Below are the code and all the weights of a small trained network. Each question names an input and a class and asks about switching units off, where a switched-off unit gives its printed mean instead of its output.

import numpy as np


def w(rows, s, z=0):
    codes = np.array(rows[::2]) - 128.0
    scale = np.full(codes.shape[1], s)
    scale[-1] = z or s
    return codes * scale


def f(y):
    return np.maximum(y, 0)


def log_softmax(a):
    a = a - a.max(-1, keepdims=True)
    return a - np.log(np.exp(a).sum(-1, keepdims=True))


def net(x, mask):
    res = np.array(x, float).reshape(1, 5) / 4 @ E
    y = f(res @ A[0][:, :-1].T + A[0][:, -1])
    res = res + np.where(mask, y, B[0][:, -1]) @ B[0][:, :-1]
    return log_softmax(res[-1] @ U[:, :-1].T + U[:, -1])


A, B = {}, {}
E = w([
[42,112,121,216,254],'x0',
[130,130,127,127,130],'x1',
[29,107,59,15,143],'x2',
[127,127,130,128,126],'x3',
[166,11,235,70,209],'x4',
],0.011)
A[0] = w([
[176,180,129,220,102,219],'neuron 1',
[160,182,129,109,70,166],'neuron 2',
[94,99,166,223,209,109],'neuron 3',
[244,125,159,145,80,168],'neuron 4',
[205,116,184,140,141,170],'neuron 5',
[78,80,173,21,164,30],'neuron 6',
[127,73,120,51,185,92],'neuron 7',
[99,178,53,61,72,166],'neuron 8',
[203,136,199,74,79,254],'neuron 9',
[187,101,198,154,150,127],'neuron 10',
[32,129,74,153,162,130],'neuron 11',
[72,133,15,115,93,132],'neuron 12',
[187,71,182,185,177,130],'neuron 13',
[171,107,94,67,33,229],'neuron 14',
[147,132,126,70,93,141],'neuron 15',
[144,128,86,187,98,170],'neuron 16',
[131,116,100,80,110,128],'neuron 17',
[147,199,134,186,109,196],'neuron 18',
[172,186,123,217,105,200],'neuron 19',
[111,91,159,57,164,78],'neuron 20',
[111,161,129,180,104,156],'neuron 21',
[43,129,134,223,240,142],'neuron 22',
],0.011,0.005)
B[0] = w([
[201,47,92,156,173,218],'neuron 1',
[178,140,96,91,76,197],'neuron 2',
[179,186,210,153,168,218],'neuron 3',
[100,87,109,81,78,231],'neuron 4',
[79,139,137,38,9,205],'neuron 5',
[203,38,76,186,167,201],'neuron 6',
[188,95,87,176,164,192],'neuron 7',
[164,254,138,132,121,220],'neuron 8',
[119,72,102,64,36,250],'neuron 9',
[51,173,190,65,52,199],'neuron 10',
[16,136,160,193,190,201],'neuron 11',
[62,230,162,114,84,202],'neuron 12',
[190,219,249,75,113,211],'neuron 13',
[253,196,120,91,96,242],'neuron 14',
[180,152,89,133,96,185],'neuron 15',
[141,89,125,203,185,173],'neuron 16',
[165,156,119,131,154,167],'neuron 17',
[200,86,80,173,156,194],'neuron 18',
[165,47,90,188,199,211],'neuron 19',
[196,89,76,176,143,183],'neuron 20',
[114,94,98,186,161,169],'neuron 21',
[116,177,224,194,189,246],'neuron 22',
],0.0081,0.016)
U = w([
[161,79,46,134,115,220],'0',
[138,209,169,119,114,255],'1',
[125,67,130,177,188,14],'2',
[7,160,119,154,134,64],'3',
[86,103,143,80,68,26],'4',
],0.016,0.002)

Each question gives the input, the list of numbers given to net, and the class t.
The units are the neurons (one row each of A and B). Each row of codes is followed by its name. A weight is (code - 128) times the scale printed after its matrix; where a second scale follows, it is the last column's (A, B and U).
mask holds one flag per neuron, in row order. A switched-off neuron (its flag False) gives its mean, the last column of its row in B, instead of its output. The means were averaged over made-up inputs and are rounded, as every weight is.
A unit's drop is (log p(t) with every unit on - log p(t) with that unit switched off) / (log p(t) with every unit on - log p(t) with every unit switched off).
The circuit of an input: a set's keep is (log p(t) with only the set's units on - log p(t) with every unit switched off) / (log p(t) with every unit on - log p(t) with every unit switched off). Starting from the 12 units with the biggest drops (on a tie, the unit counted first), units are removed one at a time, each time the one whose removal leaves the highest keep (on an exact tie, the one counted first), for as long as the keep stays at least 0.8.
circuit, biggest first: the units of the circuit, biggest drop first
k most important neurons: the k neurons with the biggest drops, biggest first
drop when u is switched off: that unit's drop, to one decimal
input [7,-3,-1,7,5], class 1: circuit, biggest first -> [neuron 13]
input [5,-2,1,3,0], class 3: circuit, biggest first -> [neuron 14; neuron 1; neuron 11]
input [-6,-4,0,-8,-1], class 0: 2 most important neurons -> [neuron 13; neuron 22]
input [1,-1,7,-8,-7], class 3: 3 most important neurons -> [neuron 11; neuron 13; neuron 3]
input [8,-6,-1,4,1], class 1: 2 most important neurons -> [neuron 3; neuron 13]
input [8,1,0,-1,3], class 1: 3 most important neurons -> [neuron 13; neuron 3; neuron 19]
input [1,-1,1,-6,0], class 3: 2 most important neurons -> [neuron 14; neuron 13]
input [1,1,8,3,-2], class 3: 2 most important neurons -> [neuron 11; neuron 13]
input [2,0,8,1,-7], class 3: drop when neuron 11 is switched off -> 0.5
input [2,1,4,-5,0], class 3: drop when neuron 1 is switched off -> 0.1
input [8,-6,-8,1,2], class 1: drop when neuron 13 is switched off -> 3.2
